Each row has a hidden value; after the row comes its group, the name of the range that the value falls in. Each part has its own.
[ 132   92 -113  -24  -53  335   43  298 -333 -135  313  426  -36 -487
  222  132   42   83  151 -101    9  271  137 -502  -68  -92 -730  181
  324  140 -279  321   48 -455  170  375   90  182  217  188  199 -228
  151   25  -16   50 -159] : Z
[-396 -113  222  124  300   -6  -20  149   55 -151  243   73 -190 -274
  126 -100 -469  -15   43  229 -200   69  -17   65  -73 -210 -159 -522
  189  -37 -164   13 -452  116 -346   -6 -246 -160   79  105   80  203
 -135  155  358  117    8] : F
[ 328  196 -305  181   38 -356  -47  142   64 -289   11  -95  -27 -149
   86 -335  111 -100  208  -90  401  152 -241  129   16 -378 -248  -28
  226 -200  -91   -5   28 -215  366   87  242  -92  332  -87  189  188
  246 -124  -52  156   92] : W
[ 371  302 -405   -8   68 -484   55  140  -36 -156   90 -209   77 -290
   72 -265  275  293  289   51  588  145 -249  -83  -27 -502 -385  -46
  278 -171   91   23  132 -241  325  308  232 -157  233  -29  149   53
  457   98 -271   38  450] : P
[ 298  123 -256 -281 -331  460  412  549 -471   33  539  421  101 -308
  146  -45 -266 -123  164 -168   50  319  101 -636 -246  232 -718  260
  308  212 -255  617  427 -302   -6  253  -62   83  216  196  220 -366
  263   23   17  294 -223] : C
[  65 -153   -8 -500  213  205  401  137 -459  269   47  -30   73 -162
  108  204  150  358  276   86  219  339  161 -414 -235  126 -389  168
  -64   25  323  100  157 -262 -256  225  118  204 -161   93  -21 -364
  317  359 -287   78  421] : G
[ -96 -150  205  -32   98  324  389 -128 -338  202  254  154  123  239
  217   24  -46  408  -49   -2   96  256  175 -213 -215  165  -43  141
  -53   72  181   19   54   21 -249  208  -16    7 -174  146 -102  -20
   10  306 -227  -49 -108] : P
[ -38  -42   69 -188  451  116  191  191 -134   64 -103 -300  -18 -320
  -70  324   70  363  301   -5  -92  198   78 -237  -57  385 -304  222
 -119 -111  129  169 -135 -111 -214 -108   76  163 -168  351  -40 -311
  162  265   54 -184  130] : D
[ 137  -30   73 -235  189  312  440  285 -252  262  -96 -220  137   31
    9  172  213  168   22   53  108  239  108 -290 -236   76 -134  107
    0  -61  375 -159  148  -46 -198  -33   70  303 -265   35   42   83
   89   47 -216 -117   99] : C
[-114  104  515  402 -219  620 -155  292  -47   55  419  356  135  284
  190 -133  -74  -38 -330 -185 -136   63  128 -250 -172 -255 -460 -395
  213  338 -108  213  -23  -57  -99  226  -48   11   12  -71  118  555
   94   -8 -159 -130 -246] : T
[-102  -34  329 -129  164   -3  -27  -54  -35  -45 -416 -393  162  341
  -26  -66  437   25  -56   46  119   47  -46   52  -75 -164  162 -246
 -148   51  401 -399 -280  -53  -30  -86  270  315 -170 -175  106  369
  -24  -47 -182 -161  256] : T
[  37  232  119  232  295  -84 -182  179  233 -305  252   28    2 -198
   59 -151 -116 -169 -111 -278   13   82   33  306  134 -196 -201 -367
 -220  -87  -79  291  -15   77  109  -48    5 -146   82   24   72  189
  129  -93  346   20 -176] : E
[ -70   73  -22   48  174 -566 -124  -70   75 -156 -381 -541 -106  -89
 -233   89  563  388  255  191  181 -112 -203  224   77 -104  114 -132
  188 -376  155  -66 -404    4   19  -52  180  129   35   79  168  167
   44  206  -99 -410  347] : Z
[   6 -164  474 -317    7   85  185 -381 -355   35  -82  225  347  556
  101  354  486  164 -364 -154   46   81  347  408   14  440  469  227
 -466   65  272  228  393   55 -217  127  224  277 -483 -181  -27   46
 -108  117 -238 -303 -339] : Y
[-191  330  -48 -617  399 -638  140  -33 -142    2 -135 -524  380 -497
  -58   35  -21  549  266  756  164 -128 -213 -187 -161  -77 -183 -169
  -72   -5  120  -63 -283 -150 -284  169  -52 -405 -238  249  -96  -92
  444  465   98 -209  567] : E
[-247   86   73 -213  171 -305 -187 -161  -91 -417  107    7   72 -196
  -13   48   95  246  140 -197  107   34   11  220  325   86  -36 -186
 -464   22    1  512  -57 -111  -12  127   50    7   11  140   52 -423
  148  129  213  -64 -149] : E
[ 554   82  -54 -239   -2  -93   60  -25 -322  132 -249   68  200  121
   57  253  763   11   81 -134  420  197  162  179 -106   74 -193  482
 -117 -225  194  174  510 -398  232  175  496  228  -57 -239   70   94
  457   50 -427 -175  120] : F
[ -10 -147  114 -173  337  -92  284 -175  -79 -138 -331 -398  132  264
   38  -24  276  223   16  -73  187  206  -42   95   20   91  367   73
 -243  -31  422 -384 -112   45  -17  -99  264  321 -266   -9   28  -12
 -190  -30 -156  -55   79] : W
[  43  180  114  167  250 -513 -192 -233  250 -378 -312 -303  153  210
   33 -280  323 -121 -194   14  270  -50 -179  585  139 -414  378 -313
 -211 -184  156 -366 -212   19  261  -66  266  -22  -42 -237  100  521
  -59 -203   49 -110  -40] : X
[  74    4   27  259   -5 -184 -201  317  198 -375 -218 -236  -91   24
 -104  -84  229 -101   53 -231  151   35 -258  243  243 -280  -67 -285
  123 -114   -1   60  -29 -188  124  -68  219  333   13 -177  296  156
   -8 -277 -168  -49  -95] : X
[ -45  -53   50 -191  272 -447  115 -128  -61   17 -197 -442   27   78
  -70  -46  163  302  302  230  203   38 -136  195 -132  109  118  -41
   39 -223  215  -40 -213  122 -201  -93  134 -133   -5   42   -3  124
  181  339  -57 -107  487] : T
[   8   68  197  -35  -38  248  289  -89 -324  217  168  194  243   86
  207   50  180  392 -238  234   61  110  159 -371 -307  -29 -212  117
  152  133   42  -84  -53 -222  -87  429   62   24 -247  142  -27  127
   44  334 -327 -209  -33] : Y
[ -50 -385   80 -194  191  260  502  118 -298  108 -146 -102  -28   74
  143   35 -201  159  184  129  -16  334  -27 -315 -239  306  -76  268
  112   44   88 -222  -99 -205 -301   -2  130  273 -232  126  -13 -241
 -130  151 -225  202   41] : E
[ 198 -130  194 -297  374   26  363  171 -133  284  -88 -165   73  -12
   45  179   16  -27   15  209  -43  189  156   62 -372  279  -86   98
   65 -147  176  -35   74   73 -341 -103  118   14 -275  -17  -25  185
  121  285  -30    4  400] : G
[ 146  164 -136  150  307 -272   49  214  117 -127  -72 -281   39 -203
   79 -182  -12   65  148  165  294  116 -230   97  -39 -457 -167 -171
  179 -215   79 -276  -54  -81   80  -17   86 -133   67  -68   77  372
  207  -98  -42    8  135] : W
[ 164 -215  131 -174  -67  201  427 -162 -435   -9 -111  -49  290  536
  151  167  291  396  139 -186  174  276   44 -103  -83  522  276  647
   84  156  226  -13  377   75  -76   -6  297  269 -159    5   41   12
  -98  -36 -410 -192 -245] : G
[ 176  429 -180  -76  155 -657 -172  206  175 -275   99 -173   36 -565
  -45 -235 -100 -197  146  368   10 -131 -197  149 -165 -193 -363 -275
  396 -173 -379  228 -316  -42  134   37   25 -453  308  116  209  296
  276  187  447   17  394] : F
[ 385  -92 -114 -220  -13  175  385   -3 -468  191   12  304  137  -17
  270  158  406  226  -33   16  388  353  181 -248 -202  -97 -308  417
   65  -40  149  -51  396 -524  107  486  329  293 -199  -97   32 -180
  211  159 -569   51   51] : Y
[-163 -332  396  200 -204   83 -147  250   12  -43 -205   -5 -251  379
 -157  104  242 -257  -67 -113 -110  -29  -23  385   22   15  109 -385
  203 -187    3  205 -116    1 -311 -153   77  438  -53 -291  290  349
 -179  -46 -175 -103  -90] : Z
[ 267   49   28  163  -95 -109 -207  139  -68  -12  181  197  -61  126
   48  -95  223 -125  165 -315  355  144   20  352    7 -144 -368  -77
  -48 -227  -34  543  355 -172   88  105  210 -111  271 -241   79  194
  532   82 -181   62   74] : D
[ 115  307 -157  -14 -251 -105  -95  165 -308 -162  487  255  131 -278
  142  -65   11  319  387    7  208   74  -68 -295  -75  -61 -616  122
  480  126 -313  615  184 -103  114  322    2 -352  490  156  167   73
  472  165    6 -112   36] : C
[-258 -219  176 -166   78 -131  110 -131 -158 -327  -29   27  -77 -112
   27  113 -107  135   83  107 -328   44   13  -24  -19  506  114  102
  224  109 -287  206 -435    0 -194   28   57  165  -47  293  176 -287
 -407  242  236  -34  -95] : Y
[ -66  145   62  272  -83   60 -102  132  -60 -219  328  237   66  -63
  107  -16   -1  228  -51 -161  135   59  -29   23  162 -239 -241 -173
   58   27 -126  346  135 -128   18  245  -59  -25   54   35  124   86
  126  -35  -91 -147 -423] : P
[ 173   52 -136    1  189 -565  -38   25  119 -317 -161 -228    2  -37
   -8 -157  151  -80  117   -5  341   58 -218  503  134 -256  145 -171
   -9 -282   65  -10   73  -36  103  -49  197  -23   54 -207  160  176
  111 -104  -11   67   99] : T
[ -50    2  197  214  275   21 -172  196  198 -417  -48  -31 -106 -135
   24    3  -98 -323  -42 -212 -245   83    0  277  126   39   -9 -193
   38  -38 -183   72 -246   77   47 -254   73  160   88   26  221  238
 -247 -255  407   -7 -302] : P
[-104 -415  254 -113  153  408  419  195 -238   -3  179   71  -61  133
  146  117 -313  158   92 -170 -190  337  106 -218 -134  462  -58  119
  156  197   41  165   43  106 -407  -37   14  273 -197  138   70 -239
 -247  140  -84  161  -45] : T
[ 320 -207  209   -4  253 -115   38  -14   46  -71 -529 -369   -2  403
 -146  265  702   -1   -2 -420  177  168   57  503  133  319  296  251
 -305 -288  377   28  232  -46   59 -241  519  544 -315 -212   95   49
   -9  -86 -345 -233   61] : D
[-188  128   87 -442  344 -296   50 -418 -256 -212 -304 -222  283 -145
   18  250  500  463   25  191  122   17   92   22  119  106  219  140
 -431   -6  259 -138 -246 -189   43  157  189  181 -255  191  -13 -235
  -19  177   53 -349  -35] : F
[ 447  216  -97   73  -71 -262  -79  203   58 -242 -285 -360   95  226
 -229   79  707  -92  124 -437  309   35  -96  408  189   96  139  168
  -22 -301  211  268  381   84  307 -267  354  311  114 -183  286  292
  169 -326 -118 -324 -128] : C
[ 105  153  -48 -222  204 -445  124   41 -100  156 -118 -287   82 -215
  -80   82  205  229  189  449  162  -42  -65   97 -249    9 -141    2
  180 -313   45   58 -113  -53 -175   49   57 -226  -43   75   16  204
  333  393  -26 -206  428] : Y
[ 136  -23  277 -360 -306  212  258   74 -474  227 -140   71  381  256
   59  252  333  236  -62  301  -61   22   69 -403 -369  411 -204  405
  347  281  -60  124  141 -329 -212  272  243  200 -298   17  108  103
  125  261 -468 -283   65] : F
[  53 -198  121 -219  172  422  447  249 -297  202   87   52   93   60
   79  240   31  207  -54 -159  113  323  181 -184  -68  163 -138   92
 -249    1  323  122  356 -161 -313   93   22  372 -401   20  -10 -275
   74   85 -303   30 -156] : T
[ 301 -193   61 -305  243   27  324  242 -110  -19 -316 -248  124  116
  -45  270  424   91  -67 -271  261  271   43  141  114  106   79  109
 -319  -86  445    8  469 -240  -95   12  353  606 -543 -208  100 -285
   49 -106 -462  -10   76] : D
[   7   27  -49  342  129 -328   84  245  246 -125  198 -272 -152   23
   -3 -442 -364  -20  152   59  162   59 -305  237 -107 -242  -63 -412
  334 -239  -72   36 -180  252 -125 -132  -85 -332  209   -2   96  383
   89   94   91  167  205] : D
[-233   58   98   63   11 -184 -274   19 -120 -125  233  287  -81 -355
  122  -43 -162  131  167  247   14  -12  -45  -12  -38 -203 -532 -248
  139  -29 -385  396 -290 -391 -116  343  -37 -276  196  107   37  -41
  328  360   71   27   46] : D
[-287  -16   28   87 -164 -518 -251 -296 -123 -330  229  251 -172 -189
  107 -226 -111  181  220  305  -27  -97 -135  110  -70  -22 -184 -181
  459  -29 -528  374 -572 -140  -18  344   10 -349  412  186  161  -14
    1  478  181   31  162] : Y
[  96   47  -57 -288  -54  -90  268 -182 -410  -40   10 -124  203   97
  -13  202  498  616  234 -107  239  140   62 -208   -7  390   14  441
   13   15  200  291  162  -26   32  189  209  171  -37  227   67 -291
  117  256 -261 -324   37] : Z
[ 152   56  101 -122  208  -79  140  -16  -80   65 -240 -278  187  189
  -50  135  587  271 -118 -106  355  115   55  162   50 -155  111  -54
 -340 -177  496 -112  200 -128    7   87  245  320 -354 -139   31   76
  168   39 -381 -254   95] : P
[  29  190  275   54  322  105  105 -124   96 -313  281  160  260   85
  232 -191 -203 -231 -442 -246 -133  140  199  252   -8   71  183 -151
 -346  166  -19   15  -25  244  110  -38   23 -111 -128   69   11  243
 -238 -138  442   56 -413] : W
[ -56  -34  -66  131  -27  247  102  231 -206 -245  208   99  -71 -105
   52   95  -90  174  302 -293   -7  222  -19 -167  130  217 -198  205
  157    3 -124  358   95    4  -22  -74  -43  163  237  216  175 -136
  -33 -143  107  -68 -496] : Y
[-294 -125  299  -37  212  -45  -55  -63   -4 -350  196  106   15  -49
  144  -41 -124  182 -115 -140  -52  112   38  108  172  -74  -12 -392
 -165  210    3  196 -171  -16 -152  205   28  105 -169   36   82 -189
 -154  113   62   66  -27] : D
[-169  304  266   70  435 -437 -268 -408  176 -603  302 -109  251   25
   35   85  254  469 -108 -461   76  -32  132  616  474   95  413 -230
 -512   40  182  466   77  575  124  -35   28 -212  -22  143   21   82
  -61  -10  419 -448 -272] : G
[ 399  210  127  389 -177   94    6  171   41 -141  360  323  136  303
  194 -221   58 -344 -293 -310  117  107   80  337 -115 -148  -49  -42
  282  -39 -163  233  389  223  222   20  111 -152  205 -241  190  726
   32 -262   39  -32 -355] : Z
[-323   -3   99  -97  130   22   68 -266 -292 -279  107  215   99 -224
  240   49  -84  333   47  219 -108  102   54 -244   -8   63  -66  112
   77  184 -208  -49 -397 -191  -18  271  -10   -4   33  301   47 -149
 -206  155  177  -94 -307] : Y
[-148  -46  109 -117  120   56  196  119 -143 -165  258   79  123  -83
   55  135 -138  334  -47 -137   51  137   31    0  169  112  -47 -112
 -213   89   63  377  218  -47 -263  163  -91  114 -285  118   38 -336
   12   90  -69  -44 -304] : X
[-172 -106  282 -349  169   81  -74 -243 -326 -117    9  382  125 -140
  221  201  207   91 -151   24   19  156  268   -8   31  -12 -220  -52
 -414  168   -1  177  -91 -512  -60  429  200  222 -242  -11  -11 -356
   87  255  -74   45  -46] : X

Next part:
[  67 -129 -169   91  120  140 -141  141  -50  -86   35 -430  -24  -50
  -87  -78    4   98   -5  -27  228  -29   74  -74   32  -82  112   29
    5  -18  265  -60 -209   22 -164  137   36 -113  127  -93 -128 -213
 -225  118 -142   -1 -111] : Mg
[   9  -49  -86  -26  -74   -1   32  132 -129  106  191  -20  -33  258
 -143 -181  137    3   39   19  -69  213  -11  -14   37  -78  -51   59
  -26  -11 -290  209  -54  -71  -10  154  -74  -66   11   18   19   10
   18 -174  -42   -4  100] : NF
[-173 -437 -121  -38 -100   78 -130  -21  -51  -75   69 -379  -17  -78
 -143  -70  149  -20 -193   77 -108  129 -171 -111  -21 -154  -79   56
 -165  131  -29   11   61 -133  -64  -60   36 -145  116   21 -129  114
   -8  159 -112  -53  -94] : FC
[ 109  139  103  108   12   70 -105   65   56   85  -91   34  178  -12
  245  130   43   45  152  -82  -10  -58  222    2   -3 -189  129  122
   97  261 -141 -114 -110  -79  -55 -164  -14  135 -275   -6  -98   10
    2   50  102   46   24] : Pn
[-102 -256   42   49   -9 -148 -280 -104   94  -37   24 -229    0 -133
  -37  -25  333  -41  -32  -25 -298  130  244 -256   86   -7 -270  202
   16  341 -346  -85   42 -219  105 -199   90  176 -289   67 -254   60
  246  277  -17 -109  -59] : Mg
[ -55 -237  -99  -23 -109  102  -15  -14  -34  -24  -21 -109  -64  -54
   23  -32  -36  -60  -86  -28  -30  126 -147  -33  -60 -201  103    4
  -93   -7   43  -25  -22 -108  -31    9  -12 -155   21  -60   46  -64
   31  -69 -124    1  -63] : FC
[ -86 -384 -130    5  -88  156  -73   19 -170  -96   41 -309   44   35
  -56  -58  159  201 -119  132  183   80  -95  -85  -38 -159   23  -84
  -39   -8   25   -9  -25  -21  -21  120  -97 -148  232  -87   29  138
  -77  149 -210  -15   67] : Pn
[-233  -64   14  -74 -181   52  212   43  -21  -66 -144  -18   -6  111
    5  -40  -22  -69  -38  129  178  183 -212  193  -80  -33  -51 -102
 -328 -100  -78  103  131  -26   26  -52   36  -23  168   83  210  153
   19   42  -25   36   53] : Rp
[-125 -187 -161 -172  -71  -91  124   88   46   63  123 -131 -246   88
 -320 -190  -45  -69    0   19  -24  181 -146   24  -67  -50  -36   83
 -191 -136  -54  209   33  -61 -154   39  -23 -141  169    1  120    3
  -30 -130  -67  -13    8] : FC
[-107   86   54  -39   35   68  104  128   97  -18 -200   -3   36   62
  -45   32 -190   71  158   72  364  -82   21   81   36  102   76 -110
 -132  -51  104  -11  -39  100    9  -15   35   31  144  101  132   28
  -87   61   72   69   45] : DC
[ -66 -213  -43  -83   -4  118  -91   12   17  -11  -88 -131   51  -43
  -52   14 -123  134   32   82  253  -86  -77 -138   26  -67  139 -107
   33   22  119 -108    6   52  -10   16  -57 -145  182   34   13   72
 -146   45  -36   68   -7] : Mq
[ 164  147   19   59  161  129    4  232  -41   24   31 -209   19  108
 -122 -103  114   24  179   73   13  -17    9   95  -56 -116   16  250
  -33  204 -182   94 -105   -9 -237  -71   83  169 -106  166 -296  -61
 -186   92  128  138 -102] : Mg
[ -92   47   -9   92   60  101 -121   -5 -114  -16   60 -315  120    7
  114  -12  -98   35    5 -212  164  -76   74 -102  114 -195  124   78
   25   76   98 -214 -150  -48 -109  -94   44 -134  -23   14  -33  -30
 -134   57  -80   41  -78] : FP
[  -6   48  -39   36  -80   26  -40  135  -87  100  105  -75  127  207
   46  -85   83   41   20  -20   77  128  127   -9  107  -71  -39  -32
  -37   36 -130   95  -81  -50    1   92  -68 -102   31   37    7   56
 -114  -66  -29  -20  109] : DC
[ -96  -57 -120  -26 -130   -5   57  252  -16  167   67  -65   17  127
 -155  -60  -56   32   -2   56   -2   84   -1  123   40  -94  140  -54
 -219   24  -72  213  -81   50 -184   17   27  -80  142  -59   90  133
  -29  -18   11  -27  124] : JP
[-241 -278 -120  -22 -142 -122  -76  -30   36 -101    2 -311   30  -36
 -137  -38  230  -48 -136   55  -47  159  -75  -51   53   50 -219  -67
 -210   31  -60   42  137  -71  -34   22  132  -24  153  -64  -42  101
   20  203  -86 -170  -17] : DC
[ -90 -240 -155   19  -55 -136 -284 -111   68 -114   34 -329  111 -101
  -69   -2  277  -32  -49  -47  -45   96    9 -244  118   43 -126    0
   79   86  -82 -106   61  -88  -25   71  125   12   30 -169 -190  -85
  -54  132  -44 -168 -128] : Mq
[  42 -165 -104   17  130  127   95  154  119 -169  -92 -336  -68  -11
 -213   29  153  164   93  120  259  -54    3  111 -148   60 -109   78
 -144  -32  241   92 -124  -26 -190   93   -3   86  208  -48  -53  -66
 -196  191  -21  -71  -27] : JP
[-128 -249 -105  -36  -91  -43 -125   24  129    6  -24 -173  -51 -116
  -86  -11   -6 -133 -103  -18 -114  108   -6  -90   59   -4  -47  -27
 -149   68   84   15   36  -94    2   -2   82 -128   26  -24  -58  -70
   44   29  -42 -110  -79] : NF
[ -87 -297 -186  -49 -107   12  -69    3    6  -34  100 -273    8   20
  -81  -13  127   52  -86   -3   87  111  -57  -61  -47 -113   -8   -5
  -34  -64   91   42    0  -92 -105  109  -93 -184  195 -185   61   29
 -127  -10 -118 -109   23] : Rp
[-111 -441  -87  -95 -117  -57 -104    5  112  -33  -52 -173  -81 -120
 -223  -58  219  -48 -131  195 -240  153 -106 -115   -5   39 -252  -46
 -195  172 -106  109  184 -104   33    6   78  -27   73   94 -189  108
   85  169  -50 -120  -32] : Pn
[ -77  -53  105  -48  -69  -91  -28  -28  203   52 -144   43  -61 -143
   85   97   17 -119   84    1 -154   52   80   44 -144 -156   47  198
  -63  216 -209  -54  126 -121  -52 -320   37  176 -274   -2   -3   75
  198  124  104   45  -15] : Pn
[ 190  217  -74   55   83   37  213  307  -45   33   83 -126   53  308
 -198 -103  287  149  217   91   86   49   30  241  -67   12 -174  109
 -124   14 -163  304 -134    6 -297  172   14  176  100   46 -126   14
 -273   -8   79  -35  104] : DC
[ -67 -104  -49  103    1  163  -48  102  -20 -110 -136 -204   51   -7
   81    7  -59   96  -27   20  341   23  134  -11   78   30   53 -153
 -114  -61  247  -70 -178   13   98  117    1  -90  132  -26   87 -103
  -55  130 -141  -27   16] : DC
[-196 -135 -238 -123 -201 -130  195   21   28  -95   49 -238  -49  166
 -181 -159  147  -88 -133   15  136  285 -222   94   27  129 -367 -209
 -360 -314  148  227  133  -87  -95  265   38 -249  437  -18  147   14
 -274 -108 -164 -218   27] : JP
[   2 -118 -177 -122  -52   88   37  122  -80   96  133  -81   98  216
 -221  -74  -28  176   88   49  196  -12 -206  -56   42  -85  136  -85
   33  -86  -24  128  -75   55 -184  191 -109 -199  326  -51   54  105
 -295 -214   15   10   69] : JP
[  40 -407 -209  -28  -12   46 -280   15   69   -2  166 -304  -25  -70
 -124    8  154   58  -38  -10   -2   73   67 -215  -52 -145  125  151
  185   61   51   -1  -96 -125  -75  101 -149 -142   35 -268  -84 -116
  -64  -24  -59  -79  -55] : Rp
[  94   15   53  -39  -93   11  143   27  -73   71   61   81    5  220
   62 -102  265   22   51   40 -143  198    0   54  -85 -141 -308   70
  -68   84 -297  156   93 -191   11   44 -139  -13  -89  194  -44  144
  -51 -122  -50  -11  142] : Pn
[ -63  101  101  -53  -66   17   76  -97   54    5 -159  130  -15  -29
  200   46 -163 -160   84 -111   33   41 -108   25  -61 -154   80   26
  -23    6  -45 -148  118  -83   36 -128   23  -32 -156   71  102  -65
   55 -133   17   96  -56] : FP
[   2  118  -68   12  -25   85  -29   89  -36   50    6 -130  122  104
   84  -73 -113   54   94  -95  259   50   42  -21   80 -143  175   29
  -34  -15  -31  -36 -202  -33 -132  -70  -17  -79   65   27   34  -21
 -261  -71   10   87  -57] : Mg
[ -76 -522 -165 -123  -35    3 -181  -85  168 -119   -7 -243 -147 -165
 -221  -10  125  -62  -92   90  -47  114 -120 -219  -63   38  -98   31
   15    7  112   -1  104 -136   71  113  -42 -134  109  -99  -88 -131
   30   14  -73 -112 -126] : Rp
[ -86 -100  -53 -176  -87 -152   98   86  124  144  -15   39 -156    6
 -216  -73  -67  -16   79   73  -82   57  -68   36  -69  -66   12   17
 -138   15 -133  135  135   18 -171  -79   13  -16   62   30   73  139
   18  -28   21   18   83] : Mg
[  18 -194 -111  -30  131   85   44  162   35 -109   20 -464  -28   -8
 -325  -19  229  196   88  179  135 -104 -127  101 -186  -84  -56  191
 -113  107   44   99   -7   24 -394  -41   49  128  215  -21 -203  123
 -268  298   35    6  -50] : Pn
[ -20   52   29   53   74   60   94  253   20    2  -72 -180   43  106
 -171  -44  111  115  105  142   90  -31   88  145   27   68 -143   19
 -243  148  -65  150  -76   39 -133  -29  110  153   76  182 -128  123
  -89  232   65   -6   64] : FP
[ 115    3  -23   64  185  113 -114   81  228 -106 -264 -159  -47 -260
   26  151 -177  -11  173  -39  222 -200   78   -9  -71  -13  267   65
   76   63  340 -206 -126   61 -127  -32  123  107  -87 -123 -112 -343
  -76  122   63   53 -197] : Mq
[ -17  184   13  -82  153  -13  222  281  147  118  -34 -121 -119   26
 -333   18 -168  -42  223   27  -34 -206 -138  273 -129  -65  107  198
 -218  114   55  149   36  116 -459 -160  182  123   39  100  -96   45
 -127   51  219   82  -32] : Rp
[ -33   95   20  -20 -121  -78   93  -68   84  -42 -101   26   24   38
  204   48   83 -155   25  -83   37  140  -29   97  -83  -60 -159  -37
  -69  -79   26  -30  181 -117   10   51   -7  -45  -53  -40   91  -74
  -53  -96  -41  -68   24] : DC
[  55 -113   82    5  -70   28   40 -121   16  -22  -69   35  -29  -31
  222   69  182   18   14  -53 -113   82   61  -16 -163 -226 -161   89
   36  108  -84  -90  101 -212   44  -55 -136   -4 -202   15   23   56
   94   -8 -121  -30   87] : Pn
[  72 -351 -197 -119  -63  165  -55   49  -67    8   29 -140    9   27
 -150  -69   10  199   -2  143  172   18 -225 -134  -60 -171  161  -97
   65  -45   61   36  -40   18 -124  172 -145 -213  287  -69  -19   52
 -251  -94 -104   45    1] : Mg
[-195   15   73  -13  -49 -111  -85 -161   91 -140 -159  -39   62  -10
  104    2   41 -162   26  -63  135  112   22 -144  146  185 -223 -114
  -17  -35  -54 -164  171  -70  269   40  114   11  -44   88   24 -115
   76   30  -15  -61  -71] : FP
[  11   22  -73  -33   52   83  -55   88   58   55   18 -164   53   27
  -31  -10 -155   61  115  -94  216  -67   32  -57   37 -114  183   74
   25   14  107  -54 -162  -19 -167  -51  -38 -110   77   -1   -3  -50
 -246  -73   43   59  -67] : FP
[-157  140   41  -23   21  -88  -19  120   91   96  -86  -36   31   36
  -31    2 -228   34  139  -48  253  -86  188   -7  138   61  127  -78
  -59   -1   35  -60  -35  121  -29  -73   66   -4   45   33  133   45
  -18   77   45   44   85] : Mq
[-127 -248 -104 -149  -94   48   63  152    5   89   17  -97  -48   71
 -256  -67  -76  114   12  177  112   24 -162   34  -53  -92  127  -51
 -156   -3  -43  155   34   66 -151   -6  -53 -110  260   11   92  217
  -81   22    1   50   92] : DC
[  27   70  -78  -19  126  -16   91  226  183   45    0 -263 -111  -31
 -198   23  -66    8  145  -39   86 -109   70  179 -128  -71   70  199
 -145   32  204   95  -89   15 -386  -84   63   47   52  -59  -46  -69
 -192   88   82   -9  -36] : FC
[ -15    2   25  -71  -14  -19    7  211   51  225  113   55  -11  181
 -166  -59   -7   50  139   57  -60   42  148   19   22  -62   42  132
  -36  158 -269  196  -59  -29  -63  -76  -95   18  -60   99    8  161
   36  -66  132   49  151] : Rp
[  38   81  -90  -48 -150  -53   62   59   56   42  -49   66  101  147
   66  -44   91   -6   94   14  129  184  -20   53   10  -18  -34  -85
  -65  -83 -139  111   -4  -55  -53   92  -33   -9   87  -44   70   -9
 -188 -146   24  -35   44] : Mq
[ -24  178   -3   48  115  104  279  258 -214   11   95 -213   -9  291
 -268 -163   75   74   83   31   30  -42 -156  212   44   -5 -208    6
 -272   13  -36  198  -40   67 -241  143  147   -7  170  251 -104   85
 -160   20  -28    7   75] : Rp
[  50   87   40   11  257  186  -17  121   38  -10   24 -307 -122  -77
 -146  -39 -185 -104  175 -110    4 -148 -102   43 -126 -248  249  445
   -7  201   20  -97 -146  -60 -316 -290  120   84 -195  135 -231 -185
 -102   41  155  222 -288] : FC
[-101  -73  -24 -147  -67  -97  -26   26  199   18  -84   25   -4   14
 -129   38  -10  -95  126  102   98   54 -100   -1  -54   65   53   16
    4   -8 -111   56  176   20  -16  -12   13   54   56  -63   43   -5
  -17  -41  161   16  -19] : NF
[ -88 -266   87  -55  -35 -173  -79  -57  283  -64 -113  -45  -19  -66
  -98  103  389  -29   13  144 -201   87  194  -90  -24  227 -531   15
  -79  217 -130   75  258 -180  196    7  -10  151  -98  106 -147  123
  176  214   54 -227  106] : Rp
[ -57    5   -4  -61  -45   39   47   -2   -8   14  -57   -9   68  105
   44  -28  -72   82   72  -24  235   13  -13  -56   61  -25  -28 -117
  -25  -65   31  -45   -5  -17   29   58  -71 -132  133   88  106   61
 -154  -86  -51   18   65] : Pn
[ -22  213   74   45   36   24  -77   43  -28  108   32    0   81   95
  153  -14 -169  -72  115 -199   93  -20  159  -68  129 -109  123   58
   89   61  -37 -125  -84  -34   31  -42   -7  -93 -165   68   28 -100
  -24 -133   27   76    1] : DC
[ -23  -14  -37   44   55   90  -79   80  -19   18   41 -232   17   35
   26  -64  -74   84   51 -105  197    9  179  -78   65 -118   87   98
  -18   40   52  -67 -220  -72  -64  -72  -50  -85    0   38   13  -36
 -123   40  -64   44  -23] : Pn
[ -90  -90   -5  -88 -106  -33  167  -35    9  -17  -23  -16  -46   74
  -58  -17  128  -75   -5   17 -118  113 -209   84 -102  -84 -209   10
 -168    4 -103   82  191 -115  -71   11   18  -38   40   70   28  103
    9  -66  -32  -60   39] : Rp
